Below are the code and all the weights of a small trained network. Each question names an input and a class and asks about switching units off, where a switched-off unit gives its printed mean instead of its output.

import numpy as np


def w(rows, s, z=0):
    codes = np.array(rows[::2]) - 128.0
    scale = np.full(codes.shape[1], s)
    scale[-1] = z or s
    return codes * scale


def norm(h):
    return h / np.sqrt((h * h).mean(-1, keepdims=True) + 1e-5)


def f(y):
    return y / 2 * (1 + np.tanh(0.7978845608 * (y + 0.044715 * y**3)))


def log_softmax(a):
    a = a - a.max(-1, keepdims=True)
    return a - np.log(np.exp(a).sum(-1, keepdims=True))


def net(x, mask):
    res = np.array(x, float).reshape(1, 2) / 4 @ E
    u = 0
    for l in range(3):
        y = f(norm(res) @ A[l][:, :-1].T + A[l][:, -1])
        res = res + np.where(mask[u : u + 6], y, B[l][:, -1]) @ B[l][:, :-1]
        u += 6
    return log_softmax(norm(res)[-1] @ U[:, :-1].T + U[:, -1])


A, B = {}, {}
E = w([
[149,94,91,103,51,140,116,101,94],'x0',
[255,185,137,23,161,232,111,140,187],'x1',
],0.0098)
A[0] = w([
[241,37,46,120,177,34,179,155,201,58],'L0N1',
[95,116,205,98,151,166,174,107,212,155],'L0N2',
[160,176,115,155,52,134,144,99,142,163],'L0N3',
[164,121,67,115,165,89,142,91,227,76],'L0N4',
[83,2,159,148,119,79,174,180,103,252],'L0N5',
[174,199,140,41,58,85,86,139,169,172],'L0N6',
],0.0051,0.0021)
B[0] = w([
[51,155,140,152,28,62,135,144,99,121],'L0N1',
[53,104,95,151,154,240,201,152,95,167],'L0N2',
[95,135,79,158,177,108,133,121,195,149],'L0N3',
[125,1,62,168,88,79,165,187,113,134],'L0N4',
[174,170,116,187,127,179,74,98,150,253],'L0N5',
[36,134,116,205,146,96,141,120,116,203],'L0N6',
],0.0073,0.0049)
A[1] = w([
[193,214,161,69,102,149,87,215,154,127],'L1N1',
[158,31,96,66,1,81,53,193,136,161],'L1N2',
[115,161,236,131,182,57,153,212,193,92],'L1N3',
[200,132,199,78,226,182,153,164,137,253],'L1N4',
[110,241,139,23,152,101,139,179,96,54],'L1N5',
[174,91,103,76,90,141,117,110,39,176],'L1N6',
],0.0066,0.002)
B[1] = w([
[112,100,143,242,124,99,72,195,122,188],'L1N1',
[169,103,205,2,243,151,141,198,120,180],'L1N2',
[116,80,222,35,170,129,108,162,76,175],'L1N3',
[115,103,86,162,80,96,107,62,100,254],'L1N4',
[148,128,144,174,129,26,179,245,135,147],'L1N5',
[150,75,210,163,209,78,142,155,103,163],'L1N6',
],0.0076,0.0067)
A[2] = w([
[212,117,90,146,141,123,69,209,200,106],'L2N1',
[132,31,221,59,187,74,140,176,36,140],'L2N2',
[47,93,208,87,197,128,123,202,157,170],'L2N3',
[170,89,2,108,207,124,195,106,100,251],'L2N4',
[128,144,91,97,106,199,100,46,107,236],'L2N5',
[153,198,250,171,148,138,80,119,99,50],'L2N6',
],0.0071,0.0014)
B[2] = w([
[52,135,140,174,109,78,131,106,99,185],'L2N1',
[211,126,54,74,212,171,161,47,213,254],'L2N2',
[222,91,86,22,104,137,122,40,134,212],'L2N3',
[87,145,152,89,83,183,106,143,155,152],'L2N4',
[98,142,178,8,131,164,181,160,162,141],'L2N5',
[143,122,108,87,113,163,159,176,146,173],'L2N6',
],0.011,0.0087)
U = w([
[234,49,80,57,214,129,147,38,186,133],'0',
[81,93,132,246,107,68,82,155,100,157],'1',
[72,182,197,42,52,219,219,196,196,119],'2',
[223,192,208,75,119,42,176,192,58,6],'3',
],0.014,0.012)

Each question gives the input, the list of numbers given to net, and the class t.
The units are the neurons (one row each of A and B). Each row of codes is followed by its name. A weight is (code - 128) times the scale printed after its matrix; where a second scale follows, it is the last column's (A, B and U).
mask holds one flag per neuron, layer by layer. A switched-off neuron (its flag False) gives its mean, the last column of its row in B, instead of its output. The means were averaged over made-up inputs and are rounded, as every weight is.
A unit's drop is (log p(t) with every unit on - log p(t) with that unit switched off) / (log p(t) with every unit on - log p(t) with every unit switched off).
most important unit: the unit with the biggest drop
top k neurons: the k neurons with the biggest drops, biggest first
k most important neurons of layer l: the k neurons of layer l with the biggest drops, biggest first
drop of u: that unit's drop, to one decimal
input [3,-6], class 1: most important neuron of layer 2 -> L2N2
input [3,-4], class 1: top 3 neurons -> L0N5; L2N2; L2N3
input [-3,2], class 2: top 4 neurons -> L0N2; L0N4; L1N6; L1N4
input [-3,-4], class 1: top 3 neurons -> L0N5; L1N2; L2N2
input [2,-4], class 1: top 3 neurons -> L2N2; L0N5; L2N3
input [-3,-1], class 2: 3 most important neurons of layer 0 -> L0N5; L0N6; L0N2
input [3,2], class 2: top 2 neurons -> L0N6; L0N3
input [6,7], class 1: top 4 neurons -> L1N1; L1N3; L0N6; L2N1
input [1,-2], class 2: 2 most important neurons of layer 2 -> L2N5; L2N2
input [2,1], class 2: top 2 neurons -> L0N6; L1N1
input [1,-1], class 2: top 2 neurons -> L2N5; L2N2
input [3,-3], class 2: 3 most important neurons of layer 2 -> L2N5; L2N2; L2N3
input [1,-3], class 2: top 4 neurons -> L0N5; L1N1; L2N5; L2N2
input [-3,0], class 2: 2 most important neurons of layer 0 -> L0N2; L0N6
input [2,3], class 2: most important unit -> L0N6
input [-1,-2], class 2: 2 most important neurons of layer 2 -> L2N2; L2N5
input [0,-6], class 1: drop of L2N2 -> 0.8
input [-1,-6], class 1: drop of L2N2 -> 0.6
input [3,8], class 1: drop of L2N2 -> 0.0
input [-2,1], class 2: most important unit -> L0N2
